Here is a tiny trained network, its code and every weight. The questions are about switching its units off for an input and a target symbol, where a switched-off unit gives its printed mean instead of its output.

import numpy as np


def w(rows, s, z=0):
    codes = np.array(rows[::2]) - 128.0
    scale = np.full(codes.shape[1], s)
    scale[-1] = z or s
    return codes * scale


def f(y):
    return np.maximum(y, 0)


def softmax(a):
    e = np.exp(a - a.max(-1, keepdims=True))
    return e / e.sum(-1, keepdims=True)


def log_softmax(a):
    a = a - a.max(-1, keepdims=True)
    return a - np.log(np.exp(a).sum(-1, keepdims=True))


def net(x, mask):
    ids = ['ΞΨζηλμστω'.index(c) for c in x.split()]
    T = len(ids)
    res = E[ids] + P[:T]
    u = 0
    for l in range(3):
        r = res
        for j in range(2):
            rows = slice(4 * j, 4 * j + 4)
            q, k, v = (r @ M[l][rows].T for M in (Q, K, V))
            z = softmax(np.where(np.tri(T) > 0, q @ k.T / 4**0.5, -1e9)) @ v
            o = O[l][rows]
            res = res + np.where(mask[u + j], z, o[:, -1]) @ o[:, :-1]
        u += 2
        y = f(res @ A[l][:, :-1].T + A[l][:, -1])
        res = res + np.where(mask[u : u + 4], y, B[l][:, -1]) @ B[l][:, :-1]
        u += 4
    return log_softmax(res[-1] @ U[:, :-1].T + U[:, -1])


Q, K, V, O, A, B = {}, {}, {}, {}, {}, {}
E = w([
[172,179,252],'Ξ',
[106,158,168],'Ψ',
[111,139,62],'ζ',
[114,124,130],'η',
[193,221,61],'λ',
[179,36,157],'μ',
[39,99,132],'σ',
[73,175,180],'τ',
[188,203,200],'ω',
],0.015)
P = w([
[85,1,235],'0',
[93,186,187],'1',
[93,180,190],'2',
[93,172,207],'3',
[100,174,204],'4',
[97,161,203],'5',
[96,160,206],'6',
[89,154,210],'7',
[85,154,214],'8',
[86,158,210],'9',
[86,147,209],'10',
[87,148,212],'11',
],0.0076)
Q[0] = w([
[54,85,176],'0.h0',
[90,74,118],'0.h0',
[54,21,255],'0.h0',
[138,59,243],'0.h0',
[106,122,70],'0.h1',
[138,143,165],'0.h1',
[175,193,61],'0.h1',
[140,156,33],'0.h1',
],0.0092)
K[0] = w([
[105,95,23],'0.h0',
[53,107,155],'0.h0',
[103,2,34],'0.h0',
[183,18,205],'0.h0',
[67,143,51],'0.h1',
[214,79,173],'0.h1',
[193,112,29],'0.h1',
[90,114,72],'0.h1',
],0.0074)
V[0] = w([
[81,53,140],'0.h0',
[216,179,205],'0.h0',
[127,182,152],'0.h0',
[160,33,69],'0.h0',
[214,190,128],'0.h1',
[120,219,1],'0.h1',
[26,198,59],'0.h1',
[228,129,104],'0.h1',
],0.0077)
O[0] = w([
[131,162,166,173],'0.h0',
[97,173,99,178],'0.h0',
[94,104,101,117],'0.h0',
[189,185,142,138],'0.h0',
[109,219,153,124],'0.h1',
[122,80,115,2],'0.h1',
[114,71,110,55],'0.h1',
[100,118,2,108],'0.h1',
],0.011,0.0071)
A[0] = w([
[61,102,16,2],'0.n0',
[109,213,216,131],'0.n1',
[38,146,255,61],'0.n2',
[111,149,168,124],'0.n3',
],0.0093,0.0077)
B[0] = w([
[182,155,254,141],'0.n0',
[117,55,87,254],'0.n1',
[123,231,95,211],'0.n2',
[130,80,153,171],'0.n3',
],0.0065,0.016)
Q[1] = w([
[61,1,178],'1.h0',
[47,183,175],'1.h0',
[15,134,36],'1.h0',
[203,143,192],'1.h0',
[223,248,4],'1.h1',
[111,92,34],'1.h1',
[139,53,101],'1.h1',
[99,60,51],'1.h1',
],0.0073)
K[1] = w([
[103,81,102],'1.h0',
[60,134,191],'1.h0',
[25,206,164],'1.h0',
[111,83,139],'1.h0',
[160,255,101],'1.h1',
[150,73,69],'1.h1',
[122,107,60],'1.h1',
[117,209,13],'1.h1',
],0.01)
V[1] = w([
[126,86,106],'1.h0',
[121,126,145],'1.h0',
[142,173,111],'1.h0',
[171,197,63],'1.h0',
[254,122,120],'1.h1',
[83,192,159],'1.h1',
[167,89,240],'1.h1',
[150,55,121],'1.h1',
],0.0078)
O[1] = w([
[107,123,109,49],'1.h0',
[135,142,129,146],'1.h0',
[168,103,81,163],'1.h0',
[178,1,164,137],'1.h0',
[109,38,79,163],'1.h1',
[146,194,74,228],'1.h1',
[167,191,192,254],'1.h1',
[73,134,175,41],'1.h1',
],0.007,0.0056)
A[1] = w([
[167,247,70,174],'1.n0',
[70,131,168,255],'1.n1',
[87,109,119,252],'1.n2',
[95,171,158,177],'1.n3',
],0.011,0.0066)
B[1] = w([
[96,58,164,252],'1.n0',
[188,170,35,176],'1.n1',
[253,178,127,148],'1.n2',
[114,141,75,187],'1.n3',
],0.012,0.016)
Q[2] = w([
[131,87,121],'2.h0',
[120,91,100],'2.h0',
[98,105,101],'2.h0',
[117,88,88],'2.h0',
[157,164,118],'2.h1',
[123,88,76],'2.h1',
[146,81,91],'2.h1',
[249,187,110],'2.h1',
],0.017)
K[2] = w([
[125,82,149],'2.h0',
[142,101,76],'2.h0',
[125,134,84],'2.h0',
[126,138,50],'2.h0',
[150,95,113],'2.h1',
[168,163,228],'2.h1',
[199,91,178],'2.h1',
[253,21,105],'2.h1',
],0.011)
V[2] = w([
[137,56,39],'2.h0',
[2,67,24],'2.h0',
[223,127,113],'2.h0',
[162,27,194],'2.h0',
[77,83,198],'2.h1',
[221,66,107],'2.h1',
[73,184,118],'2.h1',
[123,141,83],'2.h1',
],0.0061)
O[2] = w([
[2,50,133,99],'2.h0',
[49,101,199,1],'2.h0',
[97,54,126,196],'2.h0',
[97,197,187,122],'2.h0',
[195,197,163,76],'2.h1',
[100,66,188,191],'2.h1',
[100,130,90,95],'2.h1',
[40,96,100,127],'2.h1',
],0.0069,0.0075)
A[2] = w([
[175,143,208,94],'2.n0',
[38,146,124,2],'2.n1',
[113,254,177,209],'2.n2',
[91,183,51,18],'2.n3',
],0.0097,0.004)
B[2] = w([
[1,130,56,255],'2.n0',
[180,147,199,139],'2.n1',
[94,250,214,233],'2.n2',
[112,59,186,195],'2.n3',
],0.006,0.005)
U = w([
[88,156,230,150],'Ξ',
[116,161,154,82],'Ψ',
[197,117,117,81],'ζ',
[160,142,142,36],'η',
[132,80,171,181],'λ',
[224,119,252,184],'μ',
[142,191,96,2],'σ',
[89,179,146,100],'τ',
[116,140,187,162],'ω',
],0.013,0.0055)

Each question gives the input, a string of symbols that net reads in full, and the target symbol t.
The units are the heads (4 rows each of Q, K, V and O) and the neurons (one row each of A and B). Each row of codes is followed by its name. A weight is (code - 128) times the scale printed after its matrix; where a second scale follows, it is the last column's (O, A, B and U).
mask holds one flag per unit, layer by layer, with each layer's heads first. A switched-off unit (its flag False) gives its mean, the last column of its rows in O or B, instead of its output. The means were averaged over made-up inputs and are rounded, as every weight is.
A unit's drop is (log p(t) with every unit on - log p(t) with that unit switched off) / (log p(t) with every unit on - log p(t) with every unit switched off).
The circuit of an input: a set's keep is (log p(t) with only the set's units on - log p(t) with every unit switched off) / (log p(t) with every unit on - log p(t) with every unit switched off). Starting from the 12 units with the biggest drops (on a tie, the unit counted first), units are removed one at a time, each time the one whose removal leaves the highest keep (on an exact tie, the one counted first), for as long as the keep stays at least 0.8.
units of the circuit, in order: the units of the circuit, biggest drop first
unit that matters most: the unit with the biggest drop
top k neurons: the k neurons with the biggest drops, biggest first
top k neurons in layer l: the k neurons of layer l with the biggest drops, biggest first
heads that matter: for each layer, one digit per head in row order, 1 if its drop is at least 0.15 and else 0, layers parted by /
drop of u: that unit's drop, to one decimal
input σ μ μ μ μ μ λ, target λ: unit that matters most -> 1.n0
input ζ λ μ μ λ μ μ μ μ μ μ η, target ζ: top 2 neurons in layer 2 -> 2.n2, 2.n0
input σ μ σ τ μ μ λ σ ζ, target ζ: heads that matter -> 11 / 00 / 10
input σ σ λ τ, target σ: heads that matter -> 11 / 00 / 10
input λ τ Ψ σ τ Ψ λ, target λ: top 2 neurons in layer 1 -> 1.n0, 1.n1
input Ξ μ σ μ, target Ξ: top 3 neurons -> 1.n0, 1.n1, 2.n0
input μ λ ω Ξ, target Ξ: top 2 neurons -> 1.n1, 0.n2
input λ ζ σ ζ η μ σ, target ζ: top 3 neurons -> 1.n1, 1.n2, 1.n0
input μ Ψ Ξ μ μ λ μ ζ, target μ: heads that matter -> 01 / 10 / 01
input σ τ σ σ λ μ Ξ η, target σ: units of the circuit, in order -> 0.h1, 2.h0, 1.h0
input μ η μ μ η, target μ: units of the circuit, in order -> 0.h0, 2.h1
input Ψ σ μ μ μ σ, target σ: top 3 neurons -> 1.n1, 1.n2, 1.n3
input μ μ ζ μ λ, target μ: top 2 neurons in layer 0 -> 0.n2, 0.n1
input σ σ η μ λ τ, target σ: units of the circuit, in order -> 1.n1
input λ η λ σ λ μ μ λ η ω, target λ: top 2 neurons in layer 1 -> 1.n0, 1.n2
input μ λ μ μ μ Ξ ζ, target μ: top 3 neurons in layer 1 -> 1.n3, 1.n1, 1.n2
input ζ λ μ μ μ μ μ τ μ λ σ, target ζ: top 3 neurons in layer 1 -> 1.n1, 1.n0, 1.n2
input ζ Ψ μ ω λ σ ζ η, target ζ: top 2 neurons -> 1.n1, 1.n0
input σ λ σ, target σ: top 2 neurons -> 1.n1, 0.n1
input μ σ ω λ Ξ Ξ, target Ξ: top 2 neurons in layer 0 -> 0.n2, 0.n3
input Ξ λ τ λ μ μ, target Ξ: top 2 neurons in layer 0 -> 0.n0, 0.n2
input μ μ τ σ η, target μ: drop of 0.h1 -> 0.3
input ζ ζ ω μ τ μ μ μ σ ζ ζ ζ, target ζ: drop of 0.n1 -> -0.2
